Here is a tiny trained network, its code and every weight. The questions are about switching its units off for an input and a class, where a switched-off unit gives its printed mean instead of its output.

import numpy as np


def w(rows, s, z=0):
    codes = np.array(rows[::2]) - 128.0
    scale = np.full(codes.shape[1], s)
    scale[-1] = z or s
    return codes * scale


def f(y):
    return np.maximum(y, 0)


def log_softmax(a):
    a = a - a.max(-1, keepdims=True)
    return a - np.log(np.exp(a).sum(-1, keepdims=True))


def net(x, mask):
    res = np.array(x, float).reshape(1, 5) / 4 @ E
    y = f(res @ A[0][:, :-1].T + A[0][:, -1])
    res = res + np.where(mask, y, B[0][:, -1]) @ B[0][:, :-1]
    return log_softmax(res[-1] @ U[:, :-1].T + U[:, -1])


A, B = {}, {}
E = w([
[57,151,191,171],'x0',
[149,139,41,167],'x1',
[127,224,117,89],'x2',
[155,97,58,3],'x3',
[59,71,107,110],'x4',
],0.011)
A[0] = w([
[64,5,182,55,158],'n1',
[111,192,65,172,254],'n2',
[254,207,111,173,213],'n3',
[127,191,173,58,95],'n4',
[164,239,126,94,128],'n5',
[144,105,56,215,94],'n6',
[50,123,48,66,155],'n7',
],0.009,0.0052)
B[0] = w([
[81,80,215,136,241],'n1',
[100,120,13,195,223],'n2',
[101,180,71,212,254],'n3',
[156,189,197,48,193],'n4',
[69,177,155,74,217],'n5',
[194,114,124,132,184],'n6',
[2,108,102,85,208],'n7',
],0.009,0.0087)
U = w([
[116,205,11,85,62],'0',
[69,146,75,120,125],'1',
[21,148,203,174,221],'2',
[78,59,149,48,14],'3',
[230,59,111,107,3],'4',
[144,255,210,9,97],'5',
[109,66,104,55,80],'6',
[152,118,160,184,234],'7',
],0.0092,0.0066)

Each question gives the input, the list of numbers given to net, and the class t.
The units are the neurons (one row each of A and B). Each row of codes is followed by its name. A weight is (code - 128) times the scale printed after its matrix; where a second scale follows, it is the last column's (A, B and U).
mask holds one flag per neuron, in row order. A switched-off neuron (its flag False) gives its mean, the last column of its row in B, instead of its output. The means were averaged over made-up inputs and are rounded, as every weight is.
A unit's drop is (log p(t) with every unit on - log p(t) with that unit switched off) / (log p(t) with every unit on - log p(t) with every unit switched off).
The circuit of an input: a set's keep is (log p(t) with only the set's units on - log p(t) with every unit switched off) / (log p(t) with every unit on - log p(t) with every unit switched off). Starting from all 7 units, units are removed one at a time, each time the one whose removal leaves the highest keep (on an exact tie, the one counted first), for as long as the keep stays at least 0.8.
units of the circuit, in order: the units of the circuit, biggest drop first
most important unit: the unit with the biggest drop
k most important neurons: the k neurons with the biggest drops, biggest first
drop of u: that unit's drop, to one decimal
input [0,8,-6,-5,4], class 7: most important unit => n6
input [4,7,7,-5,-3], class 0: units of the circuit, in order => (n2, n1)
input [-6,6,-5,-4,-6], class 0: units of the circuit, in order => (n3, n1)
input [1,5,-3,-7,1], class 7: units of the circuit, in order => (n6, n7, n5)
input [2,-8,2,1,1], class 5: 4 most important neurons => (n4, n2, n3, n7)
input [6,8,8,-6,7], class 1: 2 most important neurons => (n2, n1)
input [7,-4,8,-4,1], class 5: units of the circuit, in order => (n4, n3)
input [-7,-3,-2,-8,-2], class 7: 2 most important neurons => (n7, n5)
input [5,6,3,-3,-2], class 0: units of the circuit, in order => (n1, n2)
input [5,-6,8,-7,-6], class 5: 4 most important neurons => (n4, n5, n1, n7)
input [6,-2,3,1,-4], class 5: units of the circuit, in order => (n4, n1)
input [-4,0,7,6,8], class 3: 2 most important neurons => (n7, n3)
input [8,-7,-1,2,-6], class 5: drop of n2 => 0.1
input [4,-3,8,-2,0], class 5: drop of n4 => 0.3
input [4,-6,7,-1,2], class 5: drop of n4 => 0.2
input [2,3,-5,0,7], class 3: drop of n3 => 0.9
